Below are the code and all the weights of a small trained network. Each question names an input and a class and asks about switching units off, where a switched-off unit gives its printed mean instead of its output.

import numpy as np


def w(rows, s, z=0):
    codes = np.array(rows[::2]) - 128.0
    scale = np.full(codes.shape[1], s)
    scale[-1] = z or s
    return codes * scale


def norm(h):
    return h / np.sqrt((h * h).mean(-1, keepdims=True) + 1e-5)


def f(y):
    return y / 2 * (1 + np.tanh(0.7978845608 * (y + 0.044715 * y**3)))


def log_softmax(a):
    a = a - a.max(-1, keepdims=True)
    return a - np.log(np.exp(a).sum(-1, keepdims=True))


def net(x, mask):
    res = np.array(x, float).reshape(1, 7) / 4 @ E
    u = 0
    for l in range(4):
        y = f(norm(res) @ A[l][:, :-1].T + A[l][:, -1])
        res = res + np.where(mask[u : u + 4], y, B[l][:, -1]) @ B[l][:, :-1]
        u += 4
    return log_softmax(norm(res)[-1] @ U[:, :-1].T + U[:, -1])


A, B = {}, {}
E = w([
[181,5,184,45,162,176,109],'x0',
[138,110,76,118,119,155,104],'x1',
[160,126,56,82,36,101,77],'x2',
[132,123,125,111,77,91,116],'x3',
[175,58,138,239,30,219,196],'x4',
[144,142,155,114,112,93,134],'x5',
[24,142,131,23,29,182,162],'x6',
],0.0024)
A[0] = w([
[243,95,105,199,177,43,107,71],'0.n1',
[94,170,144,100,184,106,41,7],'0.n2',
[159,61,137,100,147,161,147,2],'0.n3',
[92,253,99,180,104,97,169,114],'0.n4',
],0.0052,0.00073)
B[0] = w([
[18,136,137,66,72,187,197,253],'0.n1',
[132,191,144,180,146,132,81,192],'0.n2',
[111,92,113,151,126,37,69,169],'0.n3',
[159,51,2,152,114,97,138,236],'0.n4',
],0.0059,0.0026)
A[1] = w([
[120,146,145,141,226,255,150,226],'1.n1',
[164,152,195,192,115,176,131,143],'1.n2',
[191,69,138,205,70,135,183,51],'1.n3',
[100,167,151,123,190,49,122,4],'1.n4',
],0.0047,0.002)
B[1] = w([
[148,168,120,107,44,87,180,252],'1.n1',
[150,189,57,89,93,141,60,128],'1.n2',
[187,217,131,63,192,153,2,200],'1.n3',
[142,137,59,84,137,156,70,138],'1.n4',
],0.0064,0.002)
A[2] = w([
[159,49,101,159,75,143,118,247],'2.n1',
[150,87,182,78,155,135,136,104],'2.n2',
[170,159,92,114,159,107,118,112],'2.n3',
[165,121,131,146,53,254,121,4],'2.n4',
],0.0068,0.0016)
B[2] = w([
[123,211,71,188,194,38,206,252],'2.n1',
[200,98,28,186,162,117,246,188],'2.n2',
[243,207,158,92,99,254,95,166],'2.n3',
[44,198,213,48,212,115,72,247],'2.n4',
],0.0035,0.0026)
A[3] = w([
[222,52,98,133,220,72,186,91],'3.n1',
[75,209,127,141,146,99,255,240],'3.n2',
[166,175,60,80,107,74,77,173],'3.n3',
[117,183,123,108,198,136,83,3],'3.n4',
],0.0053,0.0022)
B[3] = w([
[240,57,77,139,167,113,172,166],'3.n1',
[123,2,208,108,49,140,120,254],'3.n2',
[225,143,219,154,131,248,94,200],'3.n3',
[114,193,163,73,127,241,48,145],'3.n4',
],0.0047,0.0059)
U = w([
[142,60,243,98,68,205,134,253],'0',
[140,201,254,39,197,219,41,18],'1',
[37,17,221,52,62,125,187,15],'2',
[207,59,109,208,185,65,189,115],'3',
],0.0041,0.0019)

Each question gives the input, the list of numbers given to net, and the class t.
The units are the neurons (one row each of A and B). Each row of codes is followed by its name. A weight is (code - 128) times the scale printed after its matrix; where a second scale follows, it is the last column's (A, B and U).
mask holds one flag per neuron, layer by layer. A switched-off neuron (its flag False) gives its mean, the last column of its row in B, instead of its output. The means were averaged over made-up inputs and are rounded, as every weight is.
A unit's drop is (log p(t) with every unit on - log p(t) with that unit switched off) / (log p(t) with every unit on - log p(t) with every unit switched off).
The circuit of an input: a set's keep is (log p(t) with only the set's units on - log p(t) with every unit switched off) / (log p(t) with every unit on - log p(t) with every unit switched off). Starting from the 12 units with the biggest drops (on a tie, the unit counted first), units are removed one at a time, each time the one whose removal leaves the highest keep (on an exact tie, the one counted first), for as long as the keep stays at least 0.8.
circuit, biggest first: the units of the circuit, biggest drop first
unit that matters most: the unit with the biggest drop
k most important neurons: the k neurons with the biggest drops, biggest first
top k neurons in layer l: the k neurons of layer l with the biggest drops, biggest first
input [-7,-8,0,-6,-6,-1,1], class 3: unit that matters most : 0.n4
input [-8,3,-3,7,3,3,2], class 3: circuit, biggest first : 0.n4, 0.n1
input [8,-3,4,2,5,6,-4], class 3: 2 most important neurons : 0.n3, 2.n2
input [-4,2,7,-5,5,1,-8], class 2: circuit, biggest first : 0.n1, 3.n3
input [-5,-3,-2,-6,5,-2,-3], class 1: circuit, biggest first : 1.n3, 1.n2
input [-6,4,-7,4,-6,-1,-8], class 2: circuit, biggest first : 0.n1, 3.n2
input [7,-7,-3,-1,7,3,0], class 1: 4 most important neurons : 1.n3, 1.n2, 0.n4, 2.n4
input [5,3,4,-4,-5,-8,-6], class 2: circuit, biggest first : 0.n1, 1.n3
input [-3,0,5,-4,6,3,1], class 1: circuit, biggest first : 1.n3, 2.n4
input [8,-3,6,-1,6,3,-1], class 3: circuit, biggest first : 0.n3, 2.n1
input [-8,-1,3,-7,3,-1,2], class 3: 2 most important neurons : 0.n4, 0.n1
input [6,5,4,8,5,-3,1], class 3: top 3 neurons in layer 0 : 0.n3, 0.n2, 0.n1
input [7,-5,-3,-1,7,5,1], class 1: 4 most important neurons : 1.n3, 1.n2, 0.n4, 0.n1
input [-8,-2,0,-1,-2,-1,-8], class 2: circuit, biggest first : 0.n1, 3.n2
input [-1,-5,0,2,-6,-4,-7], class 2: 2 most important neurons : 0.n1, 1.n3
input [3,-1,0,6,-2,7,-7], class 2: 2 most important neurons : 0.n1, 3.n3
input [-6,-1,3,4,6,1,5], class 1: circuit, biggest first : 1.n3, 0.n1, 2.n4
input [2,3,2,-8,8,-8,2], class 1: circuit, biggest first : 1.n3, 2.n4
input [8,5,3,0,2,6,7], class 3: 3 most important neurons : 0.n1, 2.n2, 0.n3
input [-7,-3,5,-4,2,-7,6], class 3: 2 most important neurons : 0.n4, 0.n1
input [-7,2,4,8,1,-8,5], class 3: top neuron in layer 2 : 2.n1
input [7,2,-7,1,8,-5,-7], class 1: top 3 neurons in layer 1 : 1.n3, 1.n2, 1.n1
input [7,3,-5,-5,0,6,1], class 3: most important neuron : 0.n3
